Here is a tiny trained network, its code and every weight. The questions are about switching its units off for an input and a target symbol, where a switched-off unit gives its printed mean instead of its output.

import numpy as np


def w(rows, s, z=0):
    codes = np.array(rows[::2]) - 128.0
    scale = np.full(codes.shape[1], s)
    scale[-1] = z or s
    return codes * scale


def norm(h):
    return h / np.sqrt((h * h).mean(-1, keepdims=True) + 1e-5)


def f(y):
    return y / 2 * (1 + np.tanh(0.7978845608 * (y + 0.044715 * y**3)))


def softmax(a):
    e = np.exp(a - a.max(-1, keepdims=True))
    return e / e.sum(-1, keepdims=True)


def log_softmax(a):
    a = a - a.max(-1, keepdims=True)
    return a - np.log(np.exp(a).sum(-1, keepdims=True))


def net(x, mask):
    ids = ['αγδμξπ'.index(c) for c in x.split()]
    T = len(ids)
    res = E[ids] + P[:T]
    u = 0
    for l in range(2):
        q, k, v = (norm(res) @ M[l].T for M in (Q, K, V))
        z = softmax(np.where(np.tri(T) > 0, q @ k.T / 2**0.5, -1e9)) @ v
        res = res + np.where(mask[u], z, O[l][:, -1]) @ O[l][:, :-1]
        u += 1
        y = f(norm(res) @ A[l][:, :-1].T + A[l][:, -1])
        res = res + np.where(mask[u : u + 4], y, B[l][:, -1]) @ B[l][:, :-1]
        u += 4
    return log_softmax(norm(res)[-1] @ U[:, :-1].T + U[:, -1])


Q, K, V, O, A, B = {}, {}, {}, {}, {}, {}
E = w([
[80,31,223,98,7,227,221],'α',
[43,155,42,171,89,86,99],'γ',
[94,107,96,122,151,100,117],'δ',
[131,32,114,123,43,36,127],'μ',
[125,109,157,166,156,107,70],'ξ',
[113,41,118,240,95,127,86],'π',
],0.012)
P = w([
[97,153,196,47,115,97,171],'0',
[157,39,116,96,174,194,164],'1',
[161,61,150,142,133,214,141],'2',
[149,74,161,103,166,203,80],'3',
[152,50,115,59,123,175,129],'4',
[170,146,113,147,118,157,149],'5',
[142,98,88,91,119,173,142],'6',
[96,117,104,158,110,169,76],'7',
[178,61,96,225,174,219,127],'8',
[72,100,77,182,137,184,55],'9',
[146,139,8,207,204,242,89],'10',
[157,232,2,171,178,120,50],'11',
],0.0067)
Q[0] = w([
[125,65,140,147,153,68,133],'0.h0',
[219,255,197,40,170,174,210],'0.h0',
],0.0079)
K[0] = w([
[69,72,117,158,105,124,175],'0.h0',
[236,102,3,172,157,168,99],'0.h0',
],0.0059)
V[0] = w([
[8,180,49,11,171,102,253],'0.h0',
[107,110,64,208,11,249,124],'0.h0',
],0.0048)
O[0] = w([
[179,129,137,90,133,174,86,103],'0.h0',
[70,151,116,169,5,170,169,254],'0.h0',
],0.012,0.0013)
A[0] = w([
[74,53,101,228,148,69,95,186],'0.n0',
[150,172,11,42,37,78,2,217],'0.n1',
[9,52,90,114,160,254,167,250],'0.n2',
[210,69,195,71,84,211,70,127],'0.n3',
],0.0047,0.0025)
B[0] = w([
[78,145,66,208,203,39,158,253],'0.n0',
[114,76,150,161,106,207,36,201],'0.n1',
[152,125,225,131,84,3,177,252],'0.n2',
[33,71,102,24,114,177,146,170],'0.n3',
],0.0064,0.0054)
Q[1] = w([
[148,119,182,170,130,116,163],'1.h0',
[11,78,89,168,79,2,108],'1.h0',
],0.0083)
K[1] = w([
[164,127,164,147,125,146,194],'1.h0',
[63,55,192,2,30,232,111],'1.h0',
],0.0056)
V[1] = w([
[140,100,155,79,92,244,66],'1.h0',
[128,47,240,136,83,161,254],'1.h0',
],0.0079)
O[1] = w([
[139,145,194,209,146,221,110,150],'1.h0',
[116,151,255,168,156,97,137,247],'1.h0',
],0.0095,0.011)
A[1] = w([
[17,85,216,125,165,91,163,253],'1.n0',
[156,60,138,111,154,76,17,115],'1.n1',
[184,128,29,91,115,2,192,126],'1.n2',
[138,96,166,187,235,84,196,174],'1.n3',
],0.0057,0.002)
B[1] = w([
[200,181,157,135,100,128,125,254],'1.n0',
[176,128,43,204,144,100,112,154],'1.n1',
[2,79,165,145,136,168,133,168],'1.n2',
[130,166,118,117,87,169,106,201],'1.n3',
],0.013,0.0077)
U = w([
[152,158,192,60,88,159,104,200],'α',
[106,133,153,144,113,243,56,9],'γ',
[205,169,62,192,77,128,99,182],'δ',
[186,110,85,85,202,194,115,117],'μ',
[52,121,102,126,67,70,164,28],'ξ',
[70,94,97,101,255,103,137,228],'π',
],0.0074,0.0014)

Each question gives the input, a string of symbols that net reads in full, and the target symbol t.
The units are the heads (2 rows each of Q, K, V and O) and the neurons (one row each of A and B). Each row of codes is followed by its name. A weight is (code - 128) times the scale printed after its matrix; where a second scale follows, it is the last column's (O, A, B and U).
mask holds one flag per unit, layer by layer, with each layer's heads first. A switched-off unit (its flag False) gives its mean, the last column of its rows in O or B, instead of its output. The means were averaged over made-up inputs and are rounded, as every weight is.
A unit's drop is (log p(t) with every unit on - log p(t) with that unit switched off) / (log p(t) with every unit on - log p(t) with every unit switched off).
The circuit of an input: a set's keep is (log p(t) with only the set's units on - log p(t) with every unit switched off) / (log p(t) with every unit on - log p(t) with every unit switched off). Starting from all 10 units, units are removed one at a time, each time the one whose removal leaves the highest keep (on an exact tie, the one counted first), for as long as the keep stays at least 0.8.
units of the circuit, in order: the units of the circuit, biggest drop first
top k neurons: the k neurons with the biggest drops, biggest first
k most important neurons of layer l: the k neurons of layer l with the biggest drops, biggest first
drop of u: that unit's drop, to one decimal
input δ α α π μ γ μ, target μ: units of the circuit, in order : 0.h0, 0.n2, 1.h0
input δ γ γ γ π π π π, target μ: units of the circuit, in order : 0.h0, 1.h0
input π δ π π δ, target ξ: units of the circuit, in order : 1.h0
input μ μ δ π π γ μ μ, target δ: 2 most important neurons of layer 1 : 1.n1, 1.n2
input α ξ γ γ μ ξ ξ δ α γ δ, target α: units of the circuit, in order : 0.n2, 1.h0
input γ μ γ μ δ δ, target γ: units of the circuit, in order : 0.h0, 1.h0, 1.n0
input μ ξ γ δ γ, target δ: top 3 neurons : 0.n1, 0.n0, 1.n1
input μ π δ μ γ, target δ: top 3 neurons : 1.n1, 1.n2, 0.n1
input π μ γ, target ξ: units of the circuit, in order : 0.h0, 1.h0
input π δ π π ξ, target ξ: units of the circuit, in order : 0.h0, 1.h0
input ξ μ ξ, target π: top 2 neurons : 1.n2, 0.n1
input γ δ π ξ δ μ δ, target γ: top 2 neurons : 0.n1, 1.n0
input μ π γ γ π, target δ: top 2 neurons : 1.n1, 0.n0
input ξ ξ π π μ γ δ, target π: units of the circuit, in order : 0.h0
input μ μ ξ γ γ δ γ δ, target δ: top 2 neurons : 0.n0, 1.n1
input γ δ ξ π μ α μ, target γ: drop of 0.n1 : 0.1
input μ γ δ ξ π, target δ: drop of 0.h0 : 0.3
input μ δ μ ξ π δ δ, target δ: drop of 1.n1 : 0.3
